Below is a small trained network, with its code and all its weights. Each question gives an input and a class and asks what happens when units are switched off, that is, made to give their printed mean instead of their output.

import numpy as np


def w(rows, s, z=0):
    codes = np.array(rows[::2]) - 128.0
    scale = np.full(codes.shape[1], s)
    scale[-1] = z or s
    return codes * scale


def f(y):
    return y / 2 * (1 + np.tanh(0.7978845608 * (y + 0.044715 * y**3)))


def log_softmax(a):
    a = a - a.max(-1, keepdims=True)
    return a - np.log(np.exp(a).sum(-1, keepdims=True))


def net(x, mask):
    res = np.array(x, float).reshape(1, 7) / 4 @ E
    y = f(res @ A[0][:, :-1].T + A[0][:, -1])
    res = res + np.where(mask, y, B[0][:, -1]) @ B[0][:, :-1]
    return log_softmax(res[-1] @ U[:, :-1].T + U[:, -1])


A, B = {}, {}
E = w([
[121,130,143,115,125,123],'x0',
[128,126,109,146,130,129],'x1',
[168,5,80,78,126,69],'x2',
[193,167,115,133,127,45],'x3',
[138,129,107,150,133,138],'x4',
[134,125,112,165,138,129],'x5',
[145,114,186,110,166,206],'x6',
],0.011)
A[0] = w([
[128,116,60,86,111,36,53],'neuron 1',
[173,112,108,112,115,77,7],'neuron 2',
[138,3,107,96,166,135,198],'neuron 3',
[82,133,161,136,103,174,38],'neuron 4',
[102,177,129,87,180,192,52],'neuron 5',
[163,106,145,157,157,123,174],'neuron 6',
[108,222,169,171,126,87,254],'neuron 7',
[243,124,177,89,171,144,189],'neuron 8',
[84,102,127,107,87,93,49],'neuron 9',
[166,156,59,143,169,149,156],'neuron 10',
[119,106,137,127,103,71,63],'neuron 11',
[91,170,138,104,177,179,52],'neuron 12',
[143,123,107,111,117,121,16],'neuron 13',
[14,116,81,134,7,124,153],'neuron 14',
[153,98,138,126,139,85,69],'neuron 15',
[146,104,139,144,94,137,126],'neuron 16',
[185,123,153,125,115,211,169],'neuron 17',
[103,190,136,167,99,106,15],'neuron 18',
[148,148,51,66,142,70,24],'neuron 19',
[76,123,207,175,162,175,119],'neuron 20',
],0.011,0.0038)
B[0] = w([
[233,84,111,125,154,140,225],'neuron 1',
[202,147,87,147,168,154,174],'neuron 2',
[98,214,178,216,2,67,250],'neuron 3',
[168,100,64,50,70,182,168],'neuron 4',
[152,114,59,128,205,148,183],'neuron 5',
[120,154,144,106,98,172,153],'neuron 6',
[61,173,155,170,80,134,254],'neuron 7',
[60,208,77,140,67,111,205],'neuron 8',
[159,124,150,99,130,143,143],'neuron 9',
[140,120,170,139,121,140,159],'neuron 10',
[137,62,91,23,193,175,155],'neuron 11',
[151,97,54,128,177,131,180],'neuron 12',
[163,76,100,54,154,100,124],'neuron 13',
[100,193,199,110,75,86,197],'neuron 14',
[127,134,78,79,210,185,158],'neuron 15',
[108,120,125,125,123,101,130],'neuron 16',
[61,128,46,145,183,150,191],'neuron 17',
[156,172,142,168,61,66,170],'neuron 18',
[194,132,194,118,187,194,188],'neuron 19',
[135,77,22,83,144,162,218],'neuron 20',
],0.0066,0.0091)
U = w([
[24,108,137,108,73,123,238],'0',
[241,134,236,113,30,24,178],'1',
[226,11,61,41,253,143,5],'2',
],0.0058,0.0031)

Each question gives the input, the list of numbers given to net, and the class t.
The units are the neurons (one row each of A and B). Each row of codes is followed by its name. A weight is (code - 128) times the scale printed after its matrix; where a second scale follows, it is the last column's (A, B and U).
mask holds one flag per neuron, in row order. A switched-off neuron (its flag False) gives its mean, the last column of its row in B, instead of its output. The means were averaged over made-up inputs and are rounded, as every weight is.
A unit's drop is (log p(t) with every unit on - log p(t) with that unit switched off) / (log p(t) with every unit on - log p(t) with every unit switched off).
The circuit of an input: a set's keep is (log p(t) with only the set's units on - log p(t) with every unit switched off) / (log p(t) with every unit on - log p(t) with every unit switched off). Starting from the 12 units with the biggest drops (on a tie, the unit counted first), units are removed one at a time, each time the one whose removal leaves the highest keep (on an exact tie, the one counted first), for as long as the keep stays at least 0.8.
units of the circuit, in order: the units of the circuit, biggest drop first
top k neurons: the k neurons with the biggest drops, biggest first
drop when u is switched off: that unit's drop, to one decimal
input [8,4,8,-4,-1,6,5], class 0: units of the circuit, in order	neuron 1; neuron 8
input [1,-5,6,1,5,5,2], class 1: units of the circuit, in order	neuron 3
input [-7,-8,6,-2,0,6,-7], class 1: units of the circuit, in order	neuron 3; neuron 17
input [-5,7,1,1,0,0,-8], class 2: top 3 neurons	neuron 3; neuron 1; neuron 11
input [4,-5,0,5,6,-8,3], class 0: units of the circuit, in order	neuron 8; neuron 1
input [0,-1,-6,7,2,-8,2], class 0: units of the circuit, in order	neuron 7; neuron 1
input [-5,-6,-1,-1,3,-4,3], class 2: top 2 neurons	neuron 3; neuron 7
input [5,-2,0,5,7,4,5], class 0: top 2 neurons	neuron 8; neuron 1
input [4,-1,4,-6,-5,-5,-4], class 1: drop when neuron 17 is switched off	0.1
input [-1,5,7,-2,7,2,-5], class 1: drop when neuron 14 is switched off	0.1
input [1,-3,-3,8,-1,-5,6], class 0: drop when neuron 8 is switched off	0.2
